How the points are linked:
x362 u x689
x362 w x444
x362 q x156
x362 o x416
x586 t x867
x586 w x691
x586 q x247
x586 r x771
x746 a x148
x746 t x997
x746 u x445
x746 w x262
x746 q x827
x746 r x519
x746 o x352
x446 a x700
x446 t x55
x446 u x346
x446 o x802
x251 a x416
x251 u x931
x251 w x960
x251 q x494
x997 a x646
x997 t x746
x997 u x123
x997 r x802
x21 a x496
x21 t x518
x21 u x697
x21 w x372
x21 q x204
x21 r x441
x21 o x313
x40 a x262
x40 t x639
x40 u x214
x40 w x148
x40 q x917
x40 r x726
x40 o x524
x827 a x371
x827 u x727
x827 q x746
x827 r x960
x917 u x867
x917 w x371
x917 q x40
x917 r x416
x156 a x207
x156 t x358
x156 u x789
x156 w x72
x156 q x362
x156 r x524
x156 o x726
x617 a x554
x617 t x726
x617 u x67
x617 w x204
x617 q x372
x617 r x639
x617 o x358
x817 a x214
x817 t x877
x817 u x262
x817 w x445
x817 q x610
x817 r x25
x817 o x99
x610 a x867
x610 w x727
x610 q x817
x610 r x931
x160 a x334
x160 t x221
x160 u x444
x160 w x689
x160 q x999
x160 r x84
x160 o x385
x829 a x346
x829 t x999
x829 u x700
x829 w x460
x829 q x221
x829 r x596
x829 o x681
x12 t x689
x12 w x221
x12 q x460
x12 o x771
x908 a x352
x908 t x838
x908 u x288
x908 w x524
x908 q x345
x908 r x72
x908 o x148
x803 a x931
x803 t x771
x803 u x416
x803 w x385
x803 q x380
x803 r x867
x803 o x689
x867 a x610
x867 t x586
x867 u x917
x867 w x92
x867 q x214
x867 r x803
x867 o x130
x99 a x528
x99 w x324
x99 r x506
x99 o x817
x324 a x288
x324 t x785
x324 u x352
x324 w x99
x324 q x913
x324 r x516
x324 o x445
x92 a x727
x92 t x691
x92 u x371
x92 w x867
x92 q x865
x92 r x385
x92 o x84
x84 a x913
x84 t x273
x84 u x345
x84 w x130
x84 q x288
x84 r x160
x84 o x92
x218 a x771
x218 t x931
x218 w x620
x218 q x49
x67 a x49
x67 t x380
x67 u x617
x67 w x681
x67 q x771
x67 r x247
x67 o x460
x689 a x39
x689 t x12
x689 u x362
x689 w x160
x689 q x789
x689 r x130
x689 o x803
x596 a x785
x596 t x288
x596 u x838
x596 w x761
x596 q x273
x596 r x829
x596 o x522
x380 a x25
x380 t x67
x380 u x726
x380 w x899
x380 q x803
x380 r x214
x380 o x789
x334 a x160
x334 t x233
x334 u x477
x334 w x39
x334 q x516
x334 r x913
x334 o x134
x55 a x72
x55 t x446
x55 u x516
x55 w x207
x55 q x477
x55 r x352
x55 o x519
x148 a x746
x148 t x646
x148 u x865
x148 w x40
x148 q x371
x148 r x13
x148 o x908
x700 a x446
x700 t x72
x700 u x829
x700 w x358
x700 q x313
x700 r x838
x700 o x204
x445 a x865
x445 t x123
x445 u x746
x445 w x817
x445 q x727
x445 r x602
x445 o x324
x494 a x726
x494 t x554
x494 u x25
x494 w x519
x494 q x251
x494 r x262
x494 o x207
x999 a x516
x999 t x829
x999 u x72
x999 w x789
x999 q x160
x999 r x288
x999 o x899
x911 a x460
x911 t x506
x911 w x346
x911 o x49
x691 a x909
x691 t x92
x691 u x441
x691 w x586
x691 q x522
x691 r x697
x691 o x273
x39 a x689
x39 w x334
x39 q x506
x39 o x931
x522 a x123
x522 t x865
x522 u x646
x522 w x247
x522 q x691
x522 r x681
x522 o x596
x313 t x444
x313 u x221
x313 q x700
x313 o x21
x444 a x477
x444 t x313
x444 u x160
x444 w x362
x444 q x72
x444 r x345
x444 o x518
x727 a x92
x727 t x909
x727 u x827
x727 w x610
x727 q x445
x727 r x134
x727 o x913
x726 a x494
x726 t x617
x726 u x380
x726 w x13
x726 q x416
x726 r x40
x726 o x156
x477 a x444
x477 u x334
x477 q x55
x477 o x960
x789 a x506
x789 t x460
x789 u x156
x789 w x999
x789 q x689
x789 r x528
x789 o x380
x909 a x691
x909 t x727
x909 q x123
x909 r x620
x785 a x596
x785 t x324
x785 r x346
x785 o x123
x221 a x233
x221 t x160
x221 u x313
x221 w x12
x221 q x829
x221 r x273
x221 o x697
x602 a x899
x602 t x274
x602 u x519
x602 w x25
x602 q x134
x602 r x445
x602 o x516
x371 a x827
x371 t x441
x371 u x92
x371 w x917
x371 q x148
x371 r x518
x371 o x345
x233 a x221
x233 t x334
x233 q x346
x233 o x620
x72 a x55
x72 t x700
x72 u x999
x72 w x156
x72 q x444
x72 r x908
x72 o x13
x681 a x274
x681 t x899
x681 u x204
x681 w x67
x681 q x697
x681 r x522
x681 o x829
x416 a x251
x416 t x372
x416 u x803
x416 w x518
x416 q x726
x416 r x917
x416 o x362
x639 t x40
x639 u x247
x639 w x646
x639 r x617
x516 a x999
x516 t x346
x516 u x55
x516 w x506
x516 q x334
x516 r x324
x516 o x602
x524 u x528
x524 w x908
x524 r x156
x524 o x40
x288 a x324
x288 t x596
x288 u x908
x288 w x528
x288 q x84
x288 r x999
x288 o x865
x346 a x829
x346 t x516
x346 u x446
x346 w x911
x346 q x233
x346 r x785
x346 o x274
x554 a x617
x554 t x494
x554 u x49
x554 w x802
x496 a x21
x496 t x960
x496 u x620
x496 q x802
x204 a x802
x204 t x13
x204 u x681
x204 w x617
x204 q x21
x204 r x646
x204 o x700
x273 t x84
x273 q x596
x273 r x221
x273 o x691
x697 a x620
x697 t x385
x697 u x21
x697 w x771
x697 q x681
x697 r x691
x697 o x221
x130 w x84
x130 q x528
x130 r x689
x130 o x867
x528 a x99
x528 t x761
x528 u x524
x528 w x288
x528 q x130
x528 r x789
x528 o x214
x123 a x522
x123 t x445
x123 u x997
x123 w x877
x123 q x909
x123 r x274
x123 o x785
x646 a x997
x646 t x148
x646 u x522
x646 w x639
x646 q x441
x646 r x204
x646 o x838
x506 a x789
x506 t x911
x506 u x207
x506 w x516
x506 q x39
x506 r x99
x506 o x25
x274 a x681
x274 t x602
x274 u x802
x274 w x49
x274 q x620
x274 r x123
x274 o x346
x385 a x134
x385 t x697
x385 u x518
x385 w x803
x385 q x899
x385 r x92
x385 o x160
x877 a x247
x877 t x817
x877 w x123
x877 r x49
x460 a x911
x460 t x789
x460 u x358
x460 w x829
x460 q x12
x460 r x761
x460 o x67
x372 t x416
x372 u x771
x372 w x21
x372 q x617
x518 a x960
x518 t x21
x518 u x385
x518 w x416
x518 q x13
x518 r x371
x518 o x444
x865 a x445
x865 t x522
x865 u x148
x865 w x214
x865 q x92
x865 r x899
x865 o x288
x134 a x385
x134 t x620
x134 u x960
x134 w x931
x134 q x602
x134 r x727
x134 o x334
x345 u x84
x345 q x908
x345 r x444
x345 o x371
x913 a x84
x913 q x324
x913 r x334
x913 o x727
x519 a x13
x519 t x802
x519 u x602
x519 w x494
x519 q x960
x519 r x746
x519 o x55
x771 a x218
x771 t x803
x771 u x372
x771 w x697
x771 q x67
x771 r x586
x771 o x12
x838 t x908
x838 u x596
x838 r x700
x838 o x646
x25 a x380
x25 t x49
x25 u x494
x25 w x602
x25 q x931
x25 r x817
x25 o x506
x247 a x877
x247 t x214
x247 u x639
x247 w x522
x247 q x586
x247 r x67
x247 o x761
x49 a x67
x49 t x25
x49 u x554
x49 w x274
x49 q x218
x49 r x877
x49 o x911
x352 a x908
x352 u x324
x352 r x55
x352 o x746
x214 a x817
x214 t x247
x214 u x40
x214 w x865
x214 q x867
x214 r x380
x214 o x528
x761 t x528
x761 w x596
x761 r x460
x761 o x247
x262 a x40
x262 u x817
x262 w x746
x262 r x494
x931 a x803
x931 t x218
x931 u x251
x931 w x134
x931 q x25
x931 r x610
x931 o x39
x802 a x204
x802 t x519
x802 u x274
x802 w x554
x802 q x496
x802 r x997
x802 o x446
x620 a x697
x620 t x134
x620 u x496
x620 w x218
x620 q x274
x620 r x909
x620 o x233
x358 t x156
x358 u x460
x358 w x700
x358 o x617
x13 a x519
x13 t x204
x13 u x899
x13 w x726
x13 q x518
x13 r x148
x13 o x72
x960 a x518
x960 t x496
x960 u x134
x960 w x251
x960 q x519
x960 r x827
x960 o x477
x441 t x371
x441 u x691
x441 q x646
x441 r x21
x899 a x602
x899 t x681
x899 u x13
x899 w x380
x899 q x385
x899 r x865
x899 o x999
x207 a x156
x207 u x506
x207 w x55
x207 o x494

The rows follow the links: the fewer symbols apart two points are, the more alike their rows tend to be.

Each row is also shifted at random along 4 hidden directions that mean nothing.

Rows with their points:
[ -25,  -36,   -7,  -19,   17,  -45,   -8,    1,  -37,    9,   -5,  -19,   54,  -55,   14,   10,  -41,  -33,   10,   25,   35,    8,  -23,   16,   39,   18,  -10,   39,   38,   25,   88,    9,    2,   13,  -21,    1,  -11,   -9,    3,  -10,  -54,   47,  -26,   15,    3,   15,   18,   55,  -31,  -39,   30]; point x646
[-104,    8,  -13,   48,   15,   24,  -20,  -10,  -10,   -4,    0,  -20,  -37,   23,  -19,    1,   18,   16,  -17,  -11,  -17,   19,    8,   39,   21,   13,   -4,    9,   13,   12,   -5,   41,  -16,   18,   -3,    7,    6,  -10,  -42,   48,   11,  -35,    2,    0,   -7,   18,   -7,    6,    9,  -18,  -39]; point x477
[ 106,  -15,    8,   11,   19,   -7,  -40,  -14,  -11,  -11,  -19,   -3,   35,    7,  -36,    7,  -20,   47,  -28,   23,    1,    5,  -22,   -5,   11,  -50,   12,   12,    3,   25,   19,   17,  -36,    5,   41,   46,    4,   -2,   21,  -20,   -5,   11,   -8,   59,   -9,   21,  -14,  -44,  -59,   30,  -29]; point x352
[  16,    0,  -38,  -19,  -16,   18,   14,   23,   37,    2,   -5,   13,   -7,   15,  -18,  -13,   30,  -10,   15,  -33,   12,  -29,   11,    6,    4,  -14,   16,   -5,  -35,    3,  -23,  -27,   32,  -27,  -35,   -7,   22,   -5,   -8,   35,   25,    4,   22,  -18,   20,   19,  -31,   14,   91,   -7,   -4]; point x911
[ -60,  -17,  -23,   58,   68,  -34,   10,  -24,  -24,    3,    3,  -40,  -12,    0,  -23,   -8,   -4,   21,    6,  -12,  -16,   22,  -14,   59,   63,  -13,   30,   31,   14,   64,   45,   46,  -35,   33,   34,   10,   19,   -3,  -41,   10,  -82,  -16,  -26,    8,   25,   42,  -26,   32,  -42,    0,  -35]; point x55
[-131,   -1,   -2,   -9,   25,  -41,  -39,  -32,  -36,   12,  -11,   11,   44,  -27,   -3,   10,  -20,    3,   -3,   15,    7,    6,  -20,   11,   25,   22,   -3,   42,   41,   -4,   54,   18,  -14,   35,  -20,    2,   -9,  -21,    1,   -7,   -2,   16,  -11,   19,  -29,   10,   23,   16,  -52,   -8,   -9]; point x827
[ -49,   40,   33,   56,  -19,   61,   45,   29,   56,  -16,    1,  -48, -100,   39,   26,  -28,   42,   -3,  -19,   -4,  -66,   -9,   -2,  -41,  -59,    4,   -9,  -63,  -51,   -2,  -95,   -8,    2,  -19,   21,  -39,    1,   57,  -23,    6,   27,  -40,   -1,  -18,   25,   -6,   -9,  -29,   32,   41,    5]; point x380
[  43,   12,   23,   -8,    0,   -7,   -3,  -10,  -29,   -4,   41,   10,   13,   -2,   12,   12,   14,   47,   17,  -21,   16,    2,   30,   -3,   16,    7,  -29,   22,    0,   -4,  -16,   12,   -3,    9,   34,   35,   -9,  -15,   19,   -6,    4,  -28,   -3,  -38,  -29,  -22,   10,  -26,  -41,   -5,    2]; point x160
[-105,    9,  -16,   73,   24,   32,   14,   40,  -29,  -12,   -6,  -83,  -88,   33,   13,  -26,   34,   -5,  -41,    0,   -8,    2,   -3,    9,    8,   36,  -47,  -24,   -7,   35,  -13,   32,  -24,   -7,  -14,  -14,   -3,   -2,  -54,   26,   12,  -31,   -8,  -17,  -19,   16,   -4,   17,    2,  -45,  -11]; point x313
[-101,   22,   18,  -44,   28,  -41,  -49,  -17,   22,    9,   30,   34,   19,  -48,    3,   28,    7,   28,   41,  -54,   17,   26,   15,   20,    1,   42,   -5,   49,   24,  -11,  -11,   17,   22,    2,   -2,  -17,   -7,  -18,   23,   -8,  -15,  -21,   -8,    5,  -34,   13,   16,   32,  -53,  -15,   -8]; point x334
[  29,    3,   16,  -73,  -54,  -21,  -40,    9,   18,    1,    7,   25,   57,  -34,   11,   35,   -5,  -21,   11,  -13,   50,  -16,   32,  -25,   -9,   23,  -12,    8,   11,  -45,   -1,  -24,   36,  -41,  -34,   22,  -21,  -19,   50,    5,   44,   25,   15,    4,  -27,  -34,   41,    5,   16,  -34,   22]; point x273
[ -37,   24,   30,   43,  -33,   38,  -18,    6,   59,  -39,  -32,  -17,  -44,   68,    9,  -54,   27,    9,  -20,  -26,   -4,  -18,  -10,   -6,  -18,   -1,   16,  -50,  -11,  -14,  -58,    5,  -36,  -36,   27,    5,   13,   60,  -13,   33,   15,  -26,  -17,   40,   34,    0,  -19,    5,   36,   26,  -16]; point x324
[-146,   30,   36,   32,   21,    1,   -2,   23,    8,   -7,    5,  -28,  -22,  -20,   15,    6,   -7,   23,  -31,   13,  -31,   19,   -8,  -43,  -49,   13,  -39,   -4,   -7,   26,  -50,  -11,  -12,    1,   38,  -19,  -20,   31,   18,  -67,   -9,  -23,  -17,   20,  -41,  -10,   22,  -41,  -99,   19,   15]; point x867
[  -9,    4,   39,  -50,   -8,  -21,  -40,  -11,  -17,   27,   17,    1,   46,  -43,   29,   49,  -33,  -11,  -20,   21,  -12,   18,  -52,  -21,    2,  -14,   13,    2,   21,  -34,   42,   -4,    0,    7,  -22,   17,  -24,   -5,   18,    3,    9,   26,  -18,   36,   -2,  -12,   39,   13,  -24,   23,   22]; point x148
[ 170,  -45,    7,   -5,  -96,   22,   43,  -39,   19,  -26,  -35,   39,   30,   77,   26,  -43,  -19,  -49,   42,   14,   52,  -13,   28,   13,   59,  -25,   30,  -38,   -2,  -54,   19,  -21,  -27,  -27,   27,   31,   20,   17,  -17,   45,  -25,   52,   10,  -24,   86,  -37,  -26,    4,  121,   -4,  -13]; point x865
[ -54,    4,    2,    2,   20,    9,   24,    0,   -8,   16,   24,  -23,  -56,   -8,   28,   21,    7,    3,  -28,   21,  -50,   20,  -30,   -6,  -17,  -31,   15,  -11,   -8,   -7,    8,    1,    7,   29,  -10,  -19,    0,    0,  -28,   18,    8,   -1,  -13,  -12,   -2,    1,   11,  -10,   11,   10,   -5]; point x726
[ -91,   30,   11,   34,   24,   26,  -21,  -27,   14,    7,   -9,  -19,  -59,   16,   28,    7,    8,   -3,  -40,  -38,  -57,    7,  -46,   -4,  -28,  -11,   17,   -6,    2,  -15,   -8,   18,   -3,   14,  -31,   -5,  -14,   15,  -31,   33,   53,  -41,  -13,   14,   -4,   24,   22,   22,   19,   26,  -25]; point x519
[  14,   36,    5,   23,   -8,   27,  -20,   46,    4,  -14,   -7,  -30,  -34,  -12,   23,    3,   14,  -13,  -30,   -2,  -18,   19,  -10,   -6,  -37,   51,  -27,   -9,   24,  -21,  -46,   11,   12,  -15,  -13,  -42,  -31,    4,    1,   -3,   42,  -35,    9,   -2,  -29,  -32,   34,    6,  -14,  -27,   -2]; point x21
[-141,   11,   -4,  -42,    1,  -32,    9,    3,    2,   32,   48,  -16,  -20,  -46,   56,   31,   17,  -45,   58,  -41,   23,  -25,   -8,    6,   18,   42,  -13,   11,   -2,  -24,   25,   -1,   61,  -22,  -92,  -24,   -7,  -15,    3,   68,   13,   17,  -25,  -51,    9,   26,   22,  100,   80,  -44,   49]; point x829
[ 147,  -10,    8,  -17,   -4,  -14,   16,   20,   20,   -4,   16,   10,  -17,   -6,  -10,   11,  -19,    9,  -12,   27,  -35,   31,   11,   16,    2,  -49,   38,  -18,   -5,  -15,   -9,   -4,    2,    9,   29,   -6,    5,   -2,    0,    7,  -20,  -16,   -3,    2,   10,  -10,  -11,  -40,   -2,   16,   -3]; point x156
[  26,   25,   25,  -64,  -69,   -4,  -57,   -2,   57,    6,  -37,   55,   28,  -32,   36,   31,  -31,  -38,   -8,   -8,   -5,   24,  -22,  -18,  -28,    7,   59,  -27,   28, -107,    5,    0,   14,  -24,  -63,  -24,   -8,    6,   35,   45,   71,   15,   17,   29,   26,  -21,   38,   32,   57,   22,   -3]; point x746
[ -69,   16,   21,   -1,   21,    3,  -44,    9,   23,    3,  -14,    5,    2,  -21,   -2,   16,   -9,   24,  -61,   19,  -48,   10,  -41,  -35,  -40,  -25,   19,   -7,    0,   -3,  -19,    2,   -1,    9,   -4,  -16,  -10,   15,    1,  -13,   35,    2,  -10,   44,  -28,   11,    6,  -27,  -40,   49,  -11]; point x262
[  58,  -21,  -13,    2,  -19,   -2,   -3,    1,  -20,   -1,  -13,    3,   28,    6,    6,   -5,  -22,  -33,  -17,   34,   39,   17,    3,    4,   13,    7,  -18,   -9,   31,  -29,   26,    8,  -12,   -5,  -21,   19,  -13,   -3,    3,   15,   20,   20,    7,    6,   -5,  -18,   15,  -11,   19,  -29,    2]; point x441
[ 178,  -24,   -1,  -55,  -43,  -22,    9,  -25,   -5,    8,   30,   34,   39,    3,   15,   18,  -18,   -6,   30,   16,   17,   11,    8,   49,   50,  -24,   44,    1,   18,  -47,   46,   17,   11,   19,  -13,   28,    2,  -16,   -2,   70,    1,   16,   13,  -31,   26,   -9,   -1,    2,   80,   -4,   -9]; point x72
[ -90,   -5,   -6,   52,  -36,   45,   52,  -20,    9,  -24,   -3,  -16,  -59,   71,   45,  -48,   24,  -30,   42,  -17,   20,    2,   35,   29,   34,   51,   -9,  -41,    0,  -35,  -21,   15,  -18,    1,   19,  -19,   16,   20,  -43,   43,    2,  -27,   -9,  -49,   29,  -21,   -6,   27,   72,  -25,  -12]; point x385
[  -3,   15,    1,   -9,  -14,   24,    5,   -6,   21,    8,  -22,   56,    4,    2,   -7,   -6,   10,   -5,   27,  -28,  -21,    2,   25,   -3,  -18,    9,    5,    3,    8,  -16,  -41,  -20,   27,    9,   30,  -31,   13,  -10,   -1,  -17,   17,  -21,   30,  -17,    7,  -20,   -2,  -24,    5,   22,  -25]; point x931
[ -76,   19,  -33,   34,   36,   12,  -21,  -11,  -19,    0,  -15,  -22,  -24,    2,   -4,    1,   20,   -1,  -28,  -29,  -17,   -1,  -11,   10,  -22,   43,  -28,   21,   14,    7,    3,   28,    6,    8,  -46,  -19,  -15,  -22,  -17,   -6,   33,  -29,   14,    2,  -37,    7,   15,   26,  -15,  -17,  -26]; point x496
[-158,   49,   14,   44,   70,    5,  -34,  -22,  -21,    7,   32,  -17,  -12,  -14,    8,   14,   14,   46,    4,  -42,  -38,  -11,  -23,  -14,  -27,   33,  -38,   49,    7,   37,  -14,   16,   -9,   20,   21,    8,  -22,   -7,   -2,  -38,    7,  -41,  -22,    4,  -46,   24,   22,   -3,  -93,   24,  -16]; point x134

From each start, follow one symbol. Which point do you reach?
Answers are names.
---
[   5,   19,   36,  -51,   -8,  -12,  -19,    1,   23,   10,   51,   16,   -5,  -42,   31,   36,    7,   18,   35,  -29,  -11,   14,   -6,    0,   18,   19,   24,    0,   -4,  -36,  -14,    7,   32,   -1,  -12,   -8,  -10,    7,   26,   22,  -11,  -11,  -24,  -10,    3,   -4,   16,   23,    1,    5,   29]
q: x160
---
[  32,   36,   62,   21,  -72,   55,  -25,   30,   61,  -33,    3,  -40,  -61,   57,   35,  -12,   10,    6,  -69,    2,  -41,  -29,  -17,  -52,  -61,  -28,   -4,  -70,  -37,  -43,  -93,  -13,  -16,  -51,   14,   43,  -16,   45,   -2,   28,   67,  -22,  -10,   35,   12,  -16,   20,  -48,   25,   30,   14]
t: x596
---
[ -30,    9,   -1,    6,   35,   -8,   25,   29,  -10,    6,   11,   -7,  -13,  -29,   -8,   -3,   11,   -1,    7,   -3,   -2,   -1,   16,  -12,  -29,   31,  -46,   16,  -11,   39,  -26,  -14,   11,    2,   17,  -36,   -5,   -8,    7,  -63,  -23,  -16,   -4,  -20,  -30,  -13,    8,  -20,  -51,  -16,   19]
w: x697
---
[  53,    6,   17,  -49,  -47,  -14,   -7,    7,   19,   11,   -7,   26,   24,  -38,   23,   24,  -35,  -30,  -17,   44,   -9,   44,  -20,  -10,  -17,  -30,   36,  -28,   18,  -42,   -3,  -10,   10,    3,  -11,  -12,   -7,   13,   27,   -4,   10,   20,    8,   22,   21,  -23,   23,  -18,    4,   10,    4]
w: x148
---
[ -99,   26,   35,  -38,  -38,    8,  -27,   17,   11,   10,    3,   13,   -3,  -36,   18,   34,   -5,  -24,  -47,   34,  -38,   27,  -16,  -33,  -65,    7,   -2,  -34,   10,  -54,  -21,    0,   22,   -4,  -38,  -25,  -33,   -3,   25,   -7,   73,    2,   23,   20,  -43,  -44,   53,  -35,  -14,    9,   20]
r: x416
---
[  20,  -23,   -5,   25,    9,   -7,   22,   24,  -13,    4,    2,  -44,   12,   18,  -27,   -5,    1,   15,  -13,   18,    9,  -20,   -5,  -14,    1,  -39,  -28,   -9,  -34,   47,  -10,  -27,  -10,  -24,   28,   22,    6,   24,   14,  -20,  -32,   18,   -8,   10,   -1,   32,  -22,  -30,  -17,   -4,   33]
o: x247
---
[-219,   36,   41,   39,   33,  -10,  -55,    4,   16,    1,   -7,  -12,   -9,  -25,   18,    1,    0,   39,  -19,  -36,  -13,    5,  -26,  -29,  -33,   37,  -35,   23,    9,   17,  -16,    7,  -23,    1,   21,  -16,  -10,   12,   23,  -50,    3,  -31,  -26,   37,  -33,   17,   15,    4, -102,   12,    9]
a: x92
---
[ -95,   11,  -17,   23,   24,   11,  -20,   -1,    5,   -4,  -27,  -23,  -48,  -18,   22,    1,    4,  -34,   -6,  -35,  -25,    6,  -42,   15,   -9,   37,   16,   17,   23,    0,    3,   21,   17,    2,  -54,  -47,    1,    9,  -34,   31,    9,  -21,   -5,   -2,   18,   26,    3,   81,   39,   -1,  -15]
u: x274
---
[  27,  -30,  -54,   55,   87,  -19,   30,   -8,  -55,    1,  -17,  -23,    3,   11,  -63,  -15,   -3,   12,    4,   16,  -13,   -5,  -14,   21,   21,  -22,  -15,   28,  -18,   88,   42,   11,  -27,   41,   13,   11,   31,  -11,  -33,  -40,  -48,    4,   -6,    4,   -1,   49,  -36,   -8,  -31,    9,  -26]
u: x49
---
[  24,  -18,  -32,   10,   51,  -12,   17,  -21,  -20,   12,  -18,   18,   18,  -15,  -37,    0,  -21,    6,   15,   22,  -17,   26,   -9,   27,   25,  -30,   39,   26,    7,   41,   38,   14,  -25,   54,   22,  -21,   28,  -17,  -21,  -16,  -40,   13,   -5,    3,   16,   11,  -37,   -6,  -14,   19,  -33]
u: x25
---
[  21,    0,  -13,  -53,   12,  -18,    7,   42,   -7,   26,   33,  -10,   -9,  -57,   11,   37,   13,  -22,  -20,   18,  -20,   18,  -16,  -18,  -21,    0,    3,  -11,   -3,  -10,   12,   -3,   37,    1,  -46,  -16,   -6,   -3,    4,   23,   12,    8,    9,   -7,  -16,   14,   11,    3,   13,  -15,   27]
w: x700
---
[  35,  -41,  -36,   34,   15,  -15,    5,  -29,  -35,   -7,  -44,  -13,   26,   38,  -30,  -42,  -22,   -9,   -2,   15,   32,   -8,  -13,   23,   50,  -20,   -1,   22,   10,   42,   70,   14,  -38,   11,   -7,   15,   20,   -9,  -27,   14,  -33,   39,   -9,   20,   30,   41,  -25,   26,   21,   -7,  -12]
a: x646
---
[ -43,   19,   12,    3,   20,   -1,   -7,  -42,   13,    4,    8,   12,   -1,  -11,   17,   -3,   11,   12,   35,  -50,  -12,   -8,  -12,   13,   20,   25,   24,   15,    0,    5,   -2,    8,   -4,   10,    3,  -15,   -4,    8,   -6,   -3,  -24,  -13,  -26,   -4,   38,   19,   -7,   26,   -1,   27,  -19]
q: x134
---
[ -48,  -17,    6,  -29,   -9,  -44,  -11,  -14,  -25,   -2,   -6,   19,   53,  -35,   28,   21,  -49,   -9,   26,   28,   33,   32,   12,   25,   43,   33,   10,   24,   53,  -23,   67,    8,  -10,   32,   -4,    3,   -7,  -15,    9,   -5,  -32,   29,  -10,   -8,   -1,  -22,   25,   28,  -21,  -28,   13]
a: x827
---
[ -16,    4,   10,  -40,   11,  -36,  -64,    1,   16,    9,    6,    3,   41,  -30,   -8,    4,   -9,   22,    0,  -26,   26,  -24,  -20,  -31,  -14,   -1,   -5,   18,   -1,    3,    8,   -3,   13,  -33,  -38,   26,   -7,    1,   45,  -10,   14,   21,  -21,   29,  -11,   25,   20,   29,  -24,    5,   27]
t: x324
---
[ -84,    9,   -2,    1,  -15,   12,   23,   14,    4,    8,   -5,   16,  -37,  -16,   24,   20,   -1,  -28,   -2,   12,  -19,   44,    9,   16,   -3,   25,   22,  -23,   21,  -32,    1,    2,   10,   25,   -5,  -48,   -7,   -9,  -19,   16,    8,  -20,   29,  -32,  -10,  -13,   15,   -1,   21,   -3,   -5]
q: x726
---
[ -84,   16,  -22,   32,   39,   10,   33,   35,   -3,    9,   -8,  -55,  -73,  -18,   13,    2,   14,  -36,  -20,   19,  -28,    9,  -25,    1,  -21,   11,    2,  -22,  -14,   33,  -12,   14,    7,    8,  -21,  -55,   -1,   11,  -37,   -2,  -13,  -16,  -10,   -3,    3,   26,   -1,   19,    1,   -8,   12]
o: x358
